Here is a tiny trained network, its code and every weight. The questions are about switching its units off for an input and a class, where a switched-off unit gives its printed mean instead of its output.

import numpy as np


def w(rows, s, z=0):
    codes = np.array(rows[::2]) - 128.0
    scale = np.full(codes.shape[1], s)
    scale[-1] = z or s
    return codes * scale


def f(y):
    return y / 2 * (1 + np.tanh(0.7978845608 * (y + 0.044715 * y**3)))


def log_softmax(a):
    a = a - a.max(-1, keepdims=True)
    return a - np.log(np.exp(a).sum(-1, keepdims=True))


def net(x, mask):
    res = np.array(x, float).reshape(1, 7) / 4 @ E
    y = f(res @ A[0][:, :-1].T + A[0][:, -1])
    res = res + np.where(mask, y, B[0][:, -1]) @ B[0][:, :-1]
    return log_softmax(res[-1] @ U[:, :-1].T + U[:, -1])


A, B = {}, {}
E = w([
[78,94,115,211,130,142,181,140],'x0',
[104,133,168,125,164,82,164,84],'x1',
[153,178,141,128,213,141,60,82],'x2',
[190,164,136,193,254,168,190,198],'x3',
[122,41,248,147,177,146,54,140],'x4',
[102,207,92,75,228,152,147,188],'x5',
[117,69,32,177,129,146,107,159],'x6',
],0.0082)
A[0] = w([
[189,44,148,139,146,168,66,99,111],'n1',
[232,141,15,122,126,168,139,129,167],'n2',
[2,159,129,78,75,34,143,24,174],'n3',
[112,100,111,83,139,81,61,155,213],'n4',
[148,186,195,196,189,169,164,172,131],'n5',
[108,167,129,55,120,123,136,184,253],'n6',
[138,185,172,179,149,58,183,104,223],'n7',
[131,136,217,121,133,129,105,137,160],'n8',
[158,80,95,187,78,125,127,118,114],'n9',
[127,147,124,101,232,91,183,204,153],'n10',
[125,85,109,127,73,169,89,150,210],'n11',
],0.0092,0.004)
B[0] = w([
[208,102,127,210,156,92,159,199,192],'n1',
[89,180,50,166,190,192,81,154,217],'n2',
[155,92,216,49,77,95,105,77,255],'n3',
[126,96,138,164,99,180,218,36,183],'n4',
[150,96,160,85,92,123,96,55,232],'n5',
[2,216,94,67,120,177,187,70,194],'n6',
[139,166,162,127,88,160,176,54,196],'n7',
[183,82,97,181,127,182,84,106,186],'n8',
[111,113,113,140,63,85,134,132,178],'n9',
[161,187,130,66,85,105,103,105,230],'n10',
[108,92,36,183,54,135,197,87,191],'n11',
],0.0085,0.0098)
U = w([
[158,243,97,121,199,116,95,229,3],'0',
[253,103,187,194,156,87,79,156,161],'1',
[104,53,66,221,51,96,186,239,102],'2',
[101,213,73,115,114,248,238,110,224],'3',
[156,95,198,13,39,61,146,47,146],'4',
],0.0068,0.0036)

Each question gives the input, the list of numbers given to net, and the class t.
The units are the neurons (one row each of A and B). Each row of codes is followed by its name. A weight is (code - 128) times the scale printed after its matrix; where a second scale follows, it is the last column's (A, B and U).
mask holds one flag per neuron, in row order. A switched-off neuron (its flag False) gives its mean, the last column of its row in B, instead of its output. The means were averaged over made-up inputs and are rounded, as every weight is.
A unit's drop is (log p(t) with every unit on - log p(t) with that unit switched off) / (log p(t) with every unit on - log p(t) with every unit switched off).
The circuit of an input: a set's keep is (log p(t) with only the set's units on - log p(t) with every unit switched off) / (log p(t) with every unit on - log p(t) with every unit switched off). Starting from all 11 units, units are removed one at a time, each time the one whose removal leaves the highest keep (on an exact tie, the one counted first), for as long as the keep stays at least 0.8.
units of the circuit, in order: the units of the circuit, biggest drop first
unit that matters most: the unit with the biggest drop
k most important neurons: the k neurons with the biggest drops, biggest first
drop when u is switched off: that unit's drop, to one decimal
input [2,5,6,4,-5,4,8], class 0: units of the circuit, in order	(n4; n11)
input [7,-7,0,4,5,5,-7], class 4: units of the circuit, in order	(n5)
input [-6,-3,-1,5,0,-4,1], class 2: units of the circuit, in order	(n3; n10; n7)
input [-3,4,7,5,-2,-7,3], class 1: units of the circuit, in order	(n6; n1)
input [-4,-8,-7,0,6,6,-5], class 3: 2 most important neurons	(n3; n6)
input [4,4,3,5,1,0,2], class 4: 3 most important neurons	(n5; n2; n10)
input [2,0,0,5,5,4,6], class 1: 3 most important neurons	(n6; n5; n3)
input [4,2,7,6,-2,8,6], class 0: 3 most important neurons	(n4; n11; n10)
input [-8,1,4,-7,-7,6,6], class 3: 2 most important neurons	(n2; n6)
input [-5,-2,-2,-1,4,3,4], class 3: 2 most important neurons	(n3; n4)
input [0,4,-8,6,8,8,3], class 4: 2 most important neurons	(n5; n10)
input [8,2,4,-7,-1,6,4], class 4: 2 most important neurons	(n3; n2)
input [-4,5,-3,6,6,5,0], class 4: 3 most important neurons	(n5; n10; n2)
input [6,3,3,0,3,5,-1], class 4: 2 most important neurons	(n2; n5)
input [6,2,-1,1,2,5,2], class 4: units of the circuit, in order	(n2)
input [-7,-4,-2,-8,-1,-2,8], class 2: 3 most important neurons	(n11; n5; n10)
input [-8,-3,-2,3,0,-7,-5], class 1: drop when n5 is switched off	0.1
input [-2,-8,8,6,-1,6,6], class 0: drop when n5 is switched off	-0.1
input [-5,1,-6,-3,0,3,5], class 3: drop when n5 is switched off	0.2
input [1,-1,-5,-7,5,0,8], class 2: unit that matters most	n11
